Here is a tiny trained network, its code and every weight. The questions are about switching its units off for an input and a class, where a switched-off unit gives its printed mean instead of its output.

import numpy as np


def w(rows, s, z=0):
    codes = np.array(rows[::2]) - 128.0
    scale = np.full(codes.shape[1], s)
    scale[-1] = z or s
    return codes * scale


def f(y):
    return y / 2 * (1 + np.tanh(0.7978845608 * (y + 0.044715 * y**3)))


def log_softmax(a):
    a = a - a.max(-1, keepdims=True)
    return a - np.log(np.exp(a).sum(-1, keepdims=True))


def net(x, mask):
    res = np.array(x, float).reshape(1, 6) / 4 @ E
    y = f(res @ A[0][:, :-1].T + A[0][:, -1])
    res = res + np.where(mask, y, B[0][:, -1]) @ B[0][:, :-1]
    return log_softmax(res[-1] @ U[:, :-1].T + U[:, -1])


A, B = {}, {}
E = w([
[173,221,92],'x0',
[127,126,128],'x1',
[27,173,94],'x2',
[152,86,2],'x3',
[128,129,128],'x4',
[128,129,128],'x5',
],0.0089)
A[0] = w([
[107,190,193,83],'neuron 0',
[77,148,111,62],'neuron 1',
[157,104,139,61],'neuron 2',
[71,140,93,112],'neuron 3',
[118,136,181,87],'neuron 4',
[98,110,175,104],'neuron 5',
[85,169,102,102],'neuron 6',
[141,116,82,68],'neuron 7',
[145,167,195,73],'neuron 8',
[81,147,114,93],'neuron 9',
[194,112,146,97],'neuron 10',
[128,124,99,53],'neuron 11',
[192,120,133,97],'neuron 12',
[87,48,147,13],'neuron 13',
[138,155,190,64],'neuron 14',
[153,173,115,83],'neuron 15',
[169,196,116,62],'neuron 16',
[134,113,88,89],'neuron 17',
[143,99,139,51],'neuron 18',
[194,91,134,147],'neuron 19',
[141,168,151,86],'neuron 20',
[9,43,135,110],'neuron 21',
[174,110,139,73],'neuron 22',
[138,100,69,48],'neuron 23',
[141,103,71,48],'neuron 24',
[156,186,113,98],'neuron 25',
[126,122,133,59],'neuron 26',
[137,133,123,252],'neuron 27',
[116,32,173,121],'neuron 28',
[146,112,84,87],'neuron 29',
[137,110,84,96],'neuron 30',
[98,142,115,115],'neuron 31',
[81,188,103,116],'neuron 32',
[157,177,114,81],'neuron 33',
[122,143,169,97],'neuron 34',
[158,183,114,105],'neuron 35',
[21,114,95,87],'neuron 36',
[201,101,148,68],'neuron 37',
[106,152,117,75],'neuron 38',
[150,244,128,116],'neuron 39',
[139,130,190,121],'neuron 40',
[208,147,135,60],'neuron 41',
[98,86,143,113],'neuron 42',
[84,154,107,83],'neuron 43',
],0.014,0.011)
B[0] = w([
[75,104,72,178],'neuron 0',
[91,81,179,133],'neuron 1',
[135,91,150,122],'neuron 2',
[114,125,176,160],'neuron 3',
[99,98,90,148],'neuron 4',
[135,104,71,154],'neuron 5',
[132,98,177,152],'neuron 6',
[106,118,102,135],'neuron 7',
[60,119,71,160],'neuron 8',
[118,100,174,140],'neuron 9',
[78,116,184,157],'neuron 10',
[91,59,98,118],'neuron 11',
[122,103,177,152],'neuron 12',
[202,87,80,138],'neuron 13',
[47,128,97,149],'neuron 14',
[176,86,111,133],'neuron 15',
[213,45,98,143],'neuron 16',
[68,123,108,137],'neuron 17',
[138,31,140,118],'neuron 18',
[81,142,189,193],'neuron 19',
[123,94,79,132],'neuron 20',
[203,126,93,213],'neuron 21',
[114,103,164,132],'neuron 22',
[30,105,45,143],'neuron 23',
[59,104,71,142],'neuron 24',
[174,85,117,147],'neuron 25',
[99,2,109,111],'neuron 26',
[148,227,122,254],'neuron 27',
[198,129,95,197],'neuron 28',
[77,111,122,143],'neuron 29',
[55,128,102,145],'neuron 30',
[126,122,150,135],'neuron 31',
[144,105,180,170],'neuron 32',
[180,68,105,136],'neuron 33',
[83,106,82,141],'neuron 34',
[181,82,117,149],'neuron 35',
[127,92,205,182],'neuron 36',
[90,97,193,154],'neuron 37',
[131,90,153,122],'neuron 38',
[188,97,101,193],'neuron 39',
[113,129,97,170],'neuron 40',
[131,87,157,147],'neuron 41',
[181,125,109,147],'neuron 42',
[103,107,169,138],'neuron 43',
],0.0098,0.0099)
U = w([
[46,83,18,130],'0',
[254,61,78,71],'1',
[109,74,244,101],'2',
[154,184,105,189],'3',
[154,183,107,184],'4',
[153,182,113,171],'5',
[145,237,117,4],'6',
],0.0099,0.021)

Each question gives the input, the list of numbers given to net, and the class t.
The units are the neurons (one row each of A and B). Each row of codes is followed by its name. A weight is (code - 128) times the scale printed after its matrix; where a second scale follows, it is the last column's (A, B and U).
mask holds one flag per neuron, in row order. A switched-off neuron (its flag False) gives its mean, the last column of its row in B, instead of its output. The means were averaged over made-up inputs and are rounded, as every weight is.
A unit's drop is (log p(t) with every unit on - log p(t) with that unit switched off) / (log p(t) with every unit on - log p(t) with every unit switched off).
The circuit of an input: a set's keep is (log p(t) with only the set's units on - log p(t) with every unit switched off) / (log p(t) with every unit on - log p(t) with every unit switched off). Starting from the 12 units with the biggest drops (on a tie, the unit counted first), units are removed one at a time, each time the one whose removal leaves the highest keep (on an exact tie, the one counted first), for as long as the keep stays at least 0.8.
units of the circuit, in order: the units of the circuit, biggest drop first
unit that matters most: the unit with the biggest drop
k most important neurons: the k neurons with the biggest drops, biggest first
drop when u is switched off: that unit's drop, to one decimal
input [-3,7,-8,8,0,-3], class 0: units of the circuit, in order => (neuron 23; neuron 24)
input [-8,-3,8,-4,3,-4], class 1: unit that matters most => neuron 21
input [7,-1,8,-7,-2,-8], class 2: units of the circuit, in order => (neuron 32; neuron 6)
input [-6,-1,6,-1,-4,2], class 1: units of the circuit, in order => (neuron 21; neuron 19)
input [8,-4,-8,2,3,-7], class 1: 2 most important neurons => (neuron 16; neuron 39)
input [7,-4,-8,3,1,8], class 2: 3 most important neurons => (neuron 19; neuron 10; neuron 37)
input [-6,7,-7,7,-7,2], class 0: 2 most important neurons => (neuron 23; neuron 24)
input [-5,8,8,-8,-3,-5], class 0: 2 most important neurons => (neuron 0; neuron 5)
input [6,-5,3,-5,6,-4], class 1: 2 most important neurons => (neuron 39; neuron 16)
input [4,-1,1,6,1,-3], class 0: 3 most important neurons => (neuron 23; neuron 24; neuron 30)
input [-6,0,8,6,7,-8], class 2: 2 most important neurons => (neuron 36; neuron 3)
input [1,0,6,-5,3,-3], class 2: drop when neuron 9 is switched off => 0.2
input [-8,5,0,-6,0,-5], class 1: drop when neuron 23 is switched off => 0.0
input [-7,-3,-3,0,-3,6], class 1: unit that matters most => neuron 28
input [-6,-6,8,-5,8,4], class 2: drop when neuron 36 is switched off => 1.8
input [6,3,-7,2,6,4], class 2: drop when neuron 19 is switched off => 0.3
